Here is a tiny trained network, its code and every weight. The questions are about switching its units off for an input and a class, where a switched-off unit gives its printed mean instead of its output.

import numpy as np


def w(rows, s, z=0):
    codes = np.array(rows[::2]) - 128.0
    scale = np.full(codes.shape[1], s)
    scale[-1] = z or s
    return codes * scale


def f(y):
    return y / 2 * (1 + np.tanh(0.7978845608 * (y + 0.044715 * y**3)))


def log_softmax(a):
    a = a - a.max(-1, keepdims=True)
    return a - np.log(np.exp(a).sum(-1, keepdims=True))


def net(x, mask):
    res = np.array(x, float).reshape(1, 8) / 4 @ E
    y = f(res @ A[0][:, :-1].T + A[0][:, -1])
    res = res + np.where(mask, y, B[0][:, -1]) @ B[0][:, :-1]
    return log_softmax(res[-1] @ U[:, :-1].T + U[:, -1])


A, B = {}, {}
E = w([
[130,134,133,142,128,114,121],'x0',
[60,45,123,178,96,95,132],'x1',
[136,131,128,138,125,118,115],'x2',
[135,126,124,130,127,129,121],'x3',
[92,111,128,69,185,63,64],'x4',
[129,132,128,140,129,122,119],'x5',
[143,138,4,125,123,67,180],'x6',
[135,122,122,117,125,138,127],'x7',
],0.02)
A[0] = w([
[107,79,187,64,197,139,48,178],'N1',
[160,157,228,167,53,202,144,255],'N2',
[86,81,195,148,98,153,85,134],'N3',
[68,33,48,146,97,53,153,70],'N4',
[185,219,154,38,205,86,81,188],'N5',
[171,253,145,146,71,195,152,243],'N6',
[94,57,88,74,193,51,106,133],'N7',
[116,134,156,82,132,100,123,106],'N8',
[78,27,127,133,105,148,79,121],'N9',
[158,169,72,187,31,153,199,174],'N10',
[147,111,118,148,118,109,111,115],'N11',
[129,179,165,100,175,151,139,132],'N12',
[141,78,121,137,28,134,167,127],'N13',
[125,128,27,109,205,145,103,90],'N14',
[97,61,123,192,28,173,128,136],'N15',
[125,84,137,220,60,155,180,171],'N16',
[164,210,63,110,129,91,178,161],'N17',
[149,130,173,126,107,163,94,199],'N18',
[111,59,139,136,81,99,134,156],'N19',
],0.013,0.0097)
B[0] = w([
[91,175,237,189,154,148,116,224],'N1',
[137,9,122,72,82,193,26,251],'N2',
[149,65,165,151,225,87,135,198],'N3',
[60,112,127,139,12,156,91,216],'N4',
[149,218,162,65,156,149,97,236],'N5',
[222,72,136,75,41,194,117,241],'N6',
[96,183,183,113,28,62,87,213],'N7',
[120,160,133,147,156,104,113,150],'N8',
[86,71,213,215,138,52,118,185],'N9',
[205,148,40,177,111,138,173,229],'N10',
[133,135,129,158,113,149,113,134],'N11',
[149,157,160,138,79,170,107,173],'N12',
[48,107,53,168,120,158,155,178],'N13',
[127,164,130,76,89,53,118,177],'N14',
[38,77,81,140,181,120,107,199],'N15',
[93,64,46,142,156,158,132,210],'N16',
[212,172,75,85,106,78,159,211],'N17',
[104,95,177,121,116,187,76,189],'N18',
[26,93,147,167,135,106,129,176],'N19',
],0.011,0.028)
U = w([
[112,96,155,100,7,127,75,215],'0',
[202,163,62,110,110,130,208,143],'1',
[118,211,196,110,211,173,97,194],'2',
[134,228,116,53,142,42,145,42],'3',
[93,48,108,137,202,136,120,121],'4',
[76,157,27,194,109,115,187,111],'5',
[90,122,203,182,192,50,137,5],'6',
],0.012,0.0031)

Each question gives the input, the list of numbers given to net, and the class t.
The units are the neurons (one row each of A and B). Each row of codes is followed by its name. A weight is (code - 128) times the scale printed after its matrix; where a second scale follows, it is the last column's (A, B and U).
mask holds one flag per neuron, in row order. A switched-off neuron (its flag False) gives its mean, the last column of its row in B, instead of its output. The means were averaged over made-up inputs and are rounded, as every weight is.
A unit's drop is (log p(t) with every unit on - log p(t) with that unit switched off) / (log p(t) with every unit on - log p(t) with every unit switched off).
most important unit: the unit with the biggest drop
k most important neurons: the k neurons with the biggest drops, biggest first
drop of u: that unit's drop, to one decimal
input [-8,7,6,6,-8,1,1,-1], class 5: most important unit => N10
input [-2,5,0,-4,-6,-8,1,3], class 5: 2 most important neurons => [N10, N13]
input [-2,-7,-8,1,1,-2,-7,1], class 2: 2 most important neurons => [N5, N1]
input [4,-5,8,-4,-8,8,1,8], class 1: 2 most important neurons => [N10, N4]
input [-1,-5,3,-4,-7,-2,1,-5], class 1: 2 most important neurons => [N10, N4]
input [-3,-7,2,-3,1,-4,7,3], class 3: 2 most important neurons => [N5, N14]
input [-1,-8,-4,3,0,8,2,-4], class 1: 2 most important neurons => [N6, N7]
input [-7,0,-5,0,-6,-6,8,-1], class 1: drop of N17 => 0.4
input [-1,8,7,-8,7,-7,0,-4], class 6: drop of N2 => 0.3
input [-6,0,0,-2,6,2,0,5], class 2: drop of N1 => 0.2
input [-5,1,0,1,-6,3,-2,2], class 4: drop of N7 => 0.2
